Every row comes from one small tree of marks. The marks that hang from a mark follow it in brackets, in alphabetical order. Every link used is in the known rows. Which tree was each row made from?
Known rows
pumak(nugu(dufos(ziraboz(lemirum)) gefaz kirisin)): [ 0.434, -0.718,  2.087, -0.157, -2.579,  0.299, -1.466, -0.020,  2.078,
  3.226, -0.855, -1.106, -1.896, -0.782, -1.117, -0.444,  0.814, -0.934,
 -0.399,  1.943,  2.520, -0.437, -0.821]
kirisin(pumak(nugu(dufos gefaz))): [ 2.220,  0.863,  1.486, -3.000, -2.322, -0.105, -1.159,  1.438, -0.916,
  0.957,  0.768, -0.815,  1.156, -0.203, -1.012, -0.712,  0.562, -0.512,
  0.143,  2.641,  1.272, -1.340,  0.143]
kirisin(nugu(dufos(ziraboz(lemirum)) gefaz) pumak): [ 0.994, -0.125,  1.881, -0.814,  2.016, -0.695, -1.934,  1.087,  0.027,
  3.334, -1.609, -0.944,  0.210, -1.246, -0.907, -1.082, -0.157, -1.474,
 -0.037,  1.591,  2.823, -0.152,  0.047]
lemirum(ziraboz(pumak(kirisin nugu(dufos)))): [ 2.374,  0.458, -0.907,  0.116, -0.225, -0.144,  0.573, -0.052, -2.129,
 -1.933,  2.634, -0.143,  1.320,  1.929, -1.231, -0.373,  0.539, -1.968,
 -0.329,  1.549,  0.253, -2.012,  1.410]
dufos(ziraboz(kirisin(nugu(gefaz)) lemirum pumak)): [ 0.753, -2.461, -0.041,  1.692,  1.700, -0.116, -1.267,  0.296,  0.176,
  3.168, -0.193,  0.394,  0.259,  0.001, -0.019, -0.088, -0.148, -1.505,
 -0.111, -0.119,  0.610, -1.224, -0.590]
dufos(ziraboz(lemirum pumak)): [-1.510, -0.660, -0.437,  0.456,  3.101, -0.870, -0.042, -1.160,  1.765,
 -0.241, -0.807,  1.229, -0.656,  1.303,  1.048,  0.511, -0.832, -0.263,
 -0.521, -2.477, -0.904, -0.557,  1.026]
gefaz(dufos): [-1.683,  1.662,  0.558,  0.657,  0.684,  0.179,  1.391, -0.160,  0.575,
 -3.208, -1.659,  1.418, -0.016,  0.552,  1.557,  0.512, -1.539,  1.362,
  0.354, -1.229, -1.526,  1.436,  0.054]
gefaz(dufos(ziraboz(lemirum)) genogu): [-2.369,  1.186, -0.017,  2.823,  1.154,  0.544,  1.093, -1.819,  2.312,
 -1.182, -4.561,  1.079, -2.220, -0.151,  2.367,  0.341, -1.139,  2.701,
 -0.940, -2.136, -1.186,  2.447, -0.642]
lemirum(ziraboz(kirisin(pumak(nugu(gefaz))))): [ 1.437, -1.789, -0.859, -0.997,  0.783,  1.906, -0.078,  0.512, -2.302,
  0.103,  1.883, -1.385, -0.886,  1.907, -0.533, -0.697,  0.908, -2.033,
  0.901,  1.032,  0.604, -2.225,  0.091]
ziraboz(pumak(kirisin)): [ 0.343,  1.085, -1.188, -1.547,  0.339, -0.680,  0.634, -0.196, -1.438,
 -3.072,  2.358,  0.898,  2.393,  0.811, -0.333,  0.863,  0.217, -0.160,
 -0.499, -0.998, -1.206, -1.356,  0.900]
ziraboz(kirisin(pumak(nugu)) lemirum): [ 0.809, -0.449, -0.987,  0.926,  2.882, -0.067, -0.457, -0.468, -0.234,
  0.543,  2.365,  0.129, -2.629, -0.108,  0.383,  0.366,  1.465,  0.507,
  1.374,  0.393,  0.179, -4.195, -0.510]
ziraboz(kirisin pumak): [ 0.040, -1.710, -1.316, -0.545,  0.406, -0.635,  0.742, -0.052, -0.038,
 -1.292,  2.610,  1.593,  0.412, -0.069,  0.357,  0.828, -0.903,  0.344,
  0.644, -1.680, -2.213, -0.057,  0.832]
pumak(nugu(dufos)): [-0.218,  1.374,  1.408,  0.724, -0.770, -1.045, -0.203,  0.114,  0.699,
 -0.706,  0.369,  0.038,  0.139, -0.466,  0.579,  0.319,  0.282,  0.944,
  0.808,  0.682, -0.625,  0.478, -0.066]
ziraboz(lemirum): [-1.564,  0.474,  0.822,  0.567,  3.767,  0.005,  0.391, -0.885,  1.855,
 -2.241, -0.440,  0.916, -2.350, -0.495,  1.456,  1.145, -1.070,  1.747,
  0.750, -1.253, -0.793, -1.292, -0.516]
gefaz(dufos(ziraboz(kirisin lemirum)) genogu(fidet)): [-2.362, -0.568, -1.515,  4.156,  0.708, -0.035,  1.027, -1.846,  2.536,
 -0.265, -2.286,  0.530, -3.037, -1.671,  1.607,  0.043, -2.219,  2.810,
 -1.404, -2.104, -2.267,  1.403, -1.122]
kirisin(pumak(nugu)): [-0.351,  1.894, -0.173, -1.536,  1.483, -0.139, -0.136,  0.288, -1.053,
 -1.384,  1.043, -0.511,  0.610,  1.598,  0.642,  0.427,  1.754,  0.273,
  1.280, -0.381, -0.443, -1.781,  0.341]
gefaz(dufos(ziraboz(kirisin)) genogu): [-2.680, -0.188, -1.155,  2.932, -1.475,  0.233,  1.328, -1.436,  0.799,
 -0.691, -2.741,  0.867, -0.683, -0.833,  1.940,  0.189, -0.760,  2.263,
 -0.708, -2.370, -2.347,  4.735, -0.388]
lemirum(ziraboz(kirisin)): [-1.725, -2.122, -0.914,  1.242,  3.358,  0.917,  1.528, -0.678, -0.182,
 -2.635,  1.399,  0.072, -1.837,  0.512,  0.837,  0.487, -1.119, -0.232,
  1.345, -1.773, -1.514,  1.065,  0.553]
lemirum(ziraboz(pumak(nugu(dufos gefaz kirisin)))): [ 3.320, -1.872,  0.760, -3.373, -3.515,  1.647,  0.200,  1.399, -0.575,
  0.835,  2.045, -0.746,  0.186,  2.093, -2.124, -0.644, -0.030, -2.439,
  0.292,  2.455,  1.696, -0.820,  0.918]
dufos(ziraboz(kirisin(pumak) lemirum)): [-1.525, -1.485, -1.293,  0.763,  4.215, -0.699, -0.422, -1.116,  0.580,
  0.904,  0.630,  0.134, -2.314, -0.780,  0.531, -0.055,  0.026, -0.240,
  0.328, -1.923, -0.122, -0.675,  0.748]
ziraboz(kirisin(nugu(dufos)) lemirum pumak): [ 2.397, -1.611,  0.278,  1.543,  2.149, -1.373, -0.327,  0.683,  0.511,
  1.977,  2.369,  1.656, -0.730, -2.130, -0.479,  0.305, -1.105,  0.273,
  1.134,  1.401,  0.381, -1.533,  0.099]
nugu(gefaz(dufos(ziraboz) genogu) kirisin): [-1.336, -0.053,  0.581, -1.861, -4.757,  1.891,  0.863,  0.026,  1.019,
  0.135, -3.719, -0.405,  0.092,  0.135,  0.246, -0.087, -0.164,  1.161,
 -1.127, -0.869,  0.065,  4.699, -0.844]
kirisin(nugu(gefaz) pumak): [ 0.636,  1.067,  1.162, -3.160,  1.653,  0.517, -0.749,  1.988, -1.869,
  0.054, -0.174, -0.943,  2.292,  0.334, -0.385,  0.059,  0.688, -0.620,
  1.180,  0.460,  1.131, -0.714, -0.338]

Which tree is each row?
[ 0.143,  1.743,  1.129, -0.357,  0.231,  0.463, -0.565,  1.030, -2.117,
 -1.368,  0.133, -1.097,  3.048, -0.690, -0.563,  0.585,  1.066, -0.582,
  0.166,  1.021,  0.904, -1.072, -1.406] : pumak(kirisin(nugu(gefaz)))
[-0.744, -0.367, -1.153,  2.766,  1.035, -0.810,  0.429,  0.250, -0.884,
  1.014, -0.891,  1.356,  2.218,  1.162,  0.850, -0.229, -0.282, -1.167,
  0.272, -1.554, -1.089,  1.592,  0.642] : gefaz(dufos(ziraboz(kirisin(nugu) pumak)))
[-0.819,  1.878, -2.597,  0.718, -2.219, -0.604,  1.328, -1.054, -0.546,
 -2.401, -1.150,  0.352,  2.643,  0.806,  0.210, -0.107, -1.075,  0.923,
 -2.839, -2.028, -2.495,  1.403,  0.642] : gefaz(dufos(ziraboz(pumak(kirisin))) genogu(fidet))
[ 1.574, -0.115,  2.191, -2.684, -4.856,  0.581, -0.692,  1.288,  0.527,
  1.175,  0.993, -0.923,  0.047, -0.768, -1.416, -0.004,  0.789, -0.132,
  0.443,  2.640,  1.506,  0.109, -0.845] : pumak(nugu(dufos gefaz kirisin))
[-0.831, -0.499,  0.150, -3.813, -0.406, -1.201, -0.175,  0.511,  0.437,
  1.169,  0.915, -0.925,  0.241, -0.738, -1.417, -0.552,  0.410, -0.792,
  0.360, -0.752,  1.243,  3.095,  2.020] : nugu(dufos(ziraboz) kirisin(pumak))
[-0.142, -1.087, -1.112, -0.253,  5.460,  0.815,  0.783,  0.711, -2.591,
 -0.767,  1.927, -1.000, -0.132,  0.956, -0.087, -0.081,  0.532, -1.420,
  2.439, -0.686,  0.291, -0.139,  0.831] : lemirum(ziraboz(kirisin(nugu pumak)))
[-1.284,  0.701,  1.346,  3.060,  1.450, -1.207, -1.007, -1.119,  2.296,
  1.379, -1.530, -0.095, -2.044, -0.308,  0.874,  0.027,  0.316,  0.192,
 -0.071,  0.107,  0.429, -0.279, -0.080] : pumak(nugu(dufos(ziraboz(lemirum))))
[-0.939, -0.775, -1.344,  2.141,  3.201, -0.575, -0.915, -1.268,  0.203,
  1.782,  0.707, -0.426, -2.282,  0.411,  0.670, -0.114,  1.879, -0.581,
  0.501, -0.806,  0.236, -2.260,  0.085] : dufos(ziraboz(kirisin(pumak(nugu)) lemirum))
[ 0.436,  3.035,  0.102,  0.536, -2.581,  1.094,  0.588,  0.859, -1.640,
 -1.957, -1.707, -0.972,  2.961, -0.954, -0.303,  0.045, -0.555,  1.740,
 -1.404,  1.277, -0.406, -0.100, -2.320] : pumak(kirisin(nugu(gefaz(dufos genogu(fidet)))))
[ 1.778, -1.617,  2.122,  1.596,  0.622, -0.241, -1.149,  1.005,  0.798,
  2.503,  0.646,  0.323, -1.415, -3.506, -0.687, -0.095, -1.245,  0.469,
  0.815,  2.770,  1.654, -1.004, -1.664] : ziraboz(kirisin(nugu(dufos gefaz)) lemirum)
[ 1.804, -0.858, -0.860,  0.133, -0.134,  2.476,  0.591,  0.718, -2.517,
 -0.332,  0.372, -0.568, -0.674,  2.418, -0.374, -1.317, -0.027, -1.968,
  0.383,  1.968,  0.717, -1.914,  0.022] : lemirum(ziraboz(kirisin(pumak(nugu(gefaz(dufos))))))
[-0.431, -0.209, -1.598,  2.591, -0.931, -0.134,  0.923, -0.103, -0.631,
  1.099, -1.898,  1.141,  1.936,  0.453,  1.261,  0.037,  0.071,  0.740,
 -0.185, -1.771, -1.797,  3.396, -0.049] : gefaz(dufos(ziraboz(kirisin(nugu) pumak)) genogu)
[-1.078,  0.516, -1.542,  1.586,  0.244, -0.184,  1.083, -1.254,  2.151,
 -0.883, -2.762,  1.314, -0.811,  0.796,  1.423, -0.014, -2.405,  1.908,
 -2.075, -2.379, -2.320,  0.490,  0.253] : gefaz(dufos(ziraboz(lemirum pumak)) genogu(fidet))
[-0.829, -0.627,  0.403,  3.055,  4.556, -0.295, -0.036, -0.183,  0.785,
  0.226,  0.948,  0.614, -1.913, -1.602,  1.043,  1.134,  0.055,  1.140,
  1.991, -0.419, -0.101, -1.521, -1.370] : ziraboz(kirisin(nugu) lemirum)
[ 1.735,  1.471, -0.997,  1.123,  1.247, -0.254, -0.182, -0.800, -0.632,
 -1.458,  2.147,  0.796, -0.047,  1.432, -0.025,  0.901,  1.566, -0.216,
 -0.377,  0.700, -0.027, -5.328, -0.283] : ziraboz(lemirum pumak(kirisin nugu))
[-0.868, -0.144, -0.774, -1.391, -1.509, -0.223,  0.058, -0.136,  0.308,
  0.792,  0.684, -0.383,  1.262,  2.765, -0.137,  0.540,  2.220, -1.354,
  0.416, -2.036, -0.425,  0.300,  0.981] : dufos(ziraboz(pumak(nugu(kirisin))))
[-1.188,  2.005,  0.128,  2.279, -1.091, -1.656, -0.770, -1.033, -0.528,
 -0.180,  0.076, -0.990,  1.587, -0.421, -0.298, -0.200,  1.670, -0.795,
 -0.834,  0.496,  0.196,  0.670,  0.389] : pumak(kirisin nugu(dufos(ziraboz)))
[-2.850, -1.826, -0.560,  3.264,  3.532, -0.640, -0.074, -1.810,  2.014,
  0.263, -0.370,  0.537, -2.853, -1.051,  1.284,  0.560, -0.615,  0.577,
  0.228, -2.353, -0.936,  0.324, -0.175] : dufos(ziraboz(kirisin lemirum))
[-3.074, -0.199, -1.786,  2.890, -1.350, -0.304,  1.360, -1.472,  1.338,
 -0.985, -1.903,  0.061, -0.499, -1.102,  1.488, -0.003, -1.821,  2.513,
 -1.216, -2.729, -3.292,  3.980, -0.502] : gefaz(dufos(ziraboz(kirisin)) genogu(fidet))
[ 1.543,  2.090,  0.534, -1.573, -1.691,  1.338, -0.207,  1.133, -1.617,
 -0.630, -1.303, -0.145,  1.118,  1.945,  0.100, -0.658,  0.557, -0.495,
 -0.052,  1.826,  0.641, -2.168, -0.335] : kirisin(pumak(nugu(gefaz(dufos))))
[-3.056,  1.462, -0.197,  1.426, -0.846,  0.326,  1.369, -1.227,  1.063,
 -1.784, -4.234,  0.623,  0.218,  0.520,  2.278,  0.287, -0.818,  2.275,
 -0.858, -2.793, -2.165,  4.647, -0.111] : gefaz(dufos(ziraboz) genogu)
[ 0.921, -2.129,  0.931, -4.140, -4.353, -0.384, -0.537,  1.065,  0.908,
  2.055,  0.463, -0.039,  1.645, -0.197, -1.947, -0.587, -0.794, -1.755,
 -1.026,  0.318,  1.059,  2.527,  1.369] : nugu(dufos(ziraboz(pumak)) gefaz kirisin)
[-0.196, -0.704,  0.297, -2.615,  1.590, -0.827, -0.489, -0.102,  1.540,
  1.890,  0.610, -0.351, -2.176, -1.311, -1.346, -0.514,  0.003, -0.571,
  0.337, -0.014,  2.198,  0.623,  1.439] : nugu(dufos(ziraboz(lemirum)) kirisin(pumak))
[ 1.593,  1.858,  0.502, -0.478, -5.564, -0.155, -0.589,  0.196, -0.633,
 -0.738,  0.731, -1.709,  1.685, -2.186, -1.184, -0.115,  0.181,  1.811,
 -1.901,  2.613, -0.351, -0.627, -1.772] : pumak(kirisin nugu(dufos gefaz(genogu(fidet))))
[ 0.005,  0.368, -0.864, -0.278, -1.099, -2.155, -0.215, -0.493, -0.637,
 -0.621,  1.164,  0.513,  2.833, -0.351, -1.028, -0.314, -0.282, -1.373,
 -1.568, -0.645, -0.422,  1.360,  1.979] : nugu(dufos(ziraboz(pumak(kirisin))))
[ 3.164, -2.889, -0.111, -0.206, -2.337,  0.793, -0.212,  0.777, -1.219,
  1.016,  2.469,  0.090, -0.042,  0.979, -1.160, -0.926, -0.850, -2.308,
 -0.005,  2.337,  0.183, -1.200,  0.677] : lemirum(ziraboz(kirisin pumak(nugu(dufos gefaz))))
[-0.998, -0.570,  1.192, -0.141, -0.886,  1.540,  0.121, -0.252,  2.018,
  0.763, -3.018,  0.207, -2.140,  0.266, -0.132, -0.229, -0.998, -0.473,
 -0.795,  0.121,  1.638,  0.589, -0.694] : nugu(gefaz(dufos(ziraboz(lemirum))) kirisin)
[ 0.851, -0.144,  0.414, -5.100, -0.662, -0.512,  0.391,  1.185, -0.071,
 -0.315,  2.470, -0.284, -0.269, -1.303, -1.676, -0.071,  0.049,  0.306,
  1.210,  0.536,  1.245,  1.282,  1.469] : nugu(dufos kirisin(pumak))
[ 1.112,  1.857,  1.072, -1.956,  0.606,  1.033, -0.091,  2.161, -2.184,
 -0.215, -1.648, -0.048,  2.286,  1.013, -0.184, -0.548, -0.178, -0.505,
  0.700,  1.241,  1.233, -0.620, -0.385] : kirisin(nugu(gefaz(dufos)) pumak)
[ 0.782, -0.630,  0.574, -5.983, -1.230,  1.116,  0.021,  1.562, -0.635,
 -0.436,  1.520, -0.964,  0.408,  0.061, -1.574,  0.130,  0.462, -0.441,
  0.755,  0.294,  1.450, -0.250,  0.227] : nugu(gefaz kirisin(pumak))
[ 0.039, -1.331, -1.044, -0.429,  4.044, -0.220,  0.150, -0.509,  0.267,
 -0.424,  2.258,  0.797, -2.751, -1.379,  0.296,  0.397, -0.390,  0.867,
  1.147, -0.459, -0.084, -2.251,  0.129] : ziraboz(kirisin(pumak) lemirum)
[ 0.903,  1.163,  0.573, -2.839, -0.698,  0.907, -0.856,  0.968, -1.340,
 -0.289,  0.369, -0.988,  1.171,  1.400, -0.081, -0.046,  1.443, -0.519,
  0.384,  0.914,  0.503, -2.310, -0.418] : kirisin(pumak(nugu(gefaz)))
[ 3.912, -2.283,  0.635,  0.618, -2.684, -0.211, -1.289,  0.441,  0.770,
  2.700,  2.285,  1.157, -1.317, -1.185, -0.885, -0.321, -0.724, -0.299,
 -0.380,  3.274,  0.717, -3.635, -0.641] : ziraboz(kirisin lemirum pumak(nugu(dufos gefaz)))
[ 0.501,  2.208,  0.513,  1.097, -1.629, -1.146, -0.346, -0.250, -0.935,
 -1.591,  1.693, -0.386,  1.302, -0.806, -0.533,  0.262,  1.280,  0.345,
 -0.113,  1.576,  0.167, -1.061, -0.135] : pumak(kirisin nugu(dufos))
[-0.643,  2.462,  0.341,  1.581, -2.332,  1.038,  0.065,  0.039, -1.755,
 -0.251, -4.044, -0.923,  3.176, -0.028,  0.375, -0.273,  0.940,  0.305,
 -1.502,  0.361,  0.430,  2.812, -1.686] : pumak(kirisin(nugu(gefaz(dufos(ziraboz) genogu))))
[-1.484,  0.265,  0.941, -0.079, -2.170, -0.957, -0.443, -0.145,  1.268,
  1.362, -0.045, -1.076, -0.145, -0.040, -0.493,  0.000,  1.600, -0.493,
  0.500, -0.184,  0.656,  2.300,  0.489] : pumak(nugu(dufos(ziraboz) kirisin))
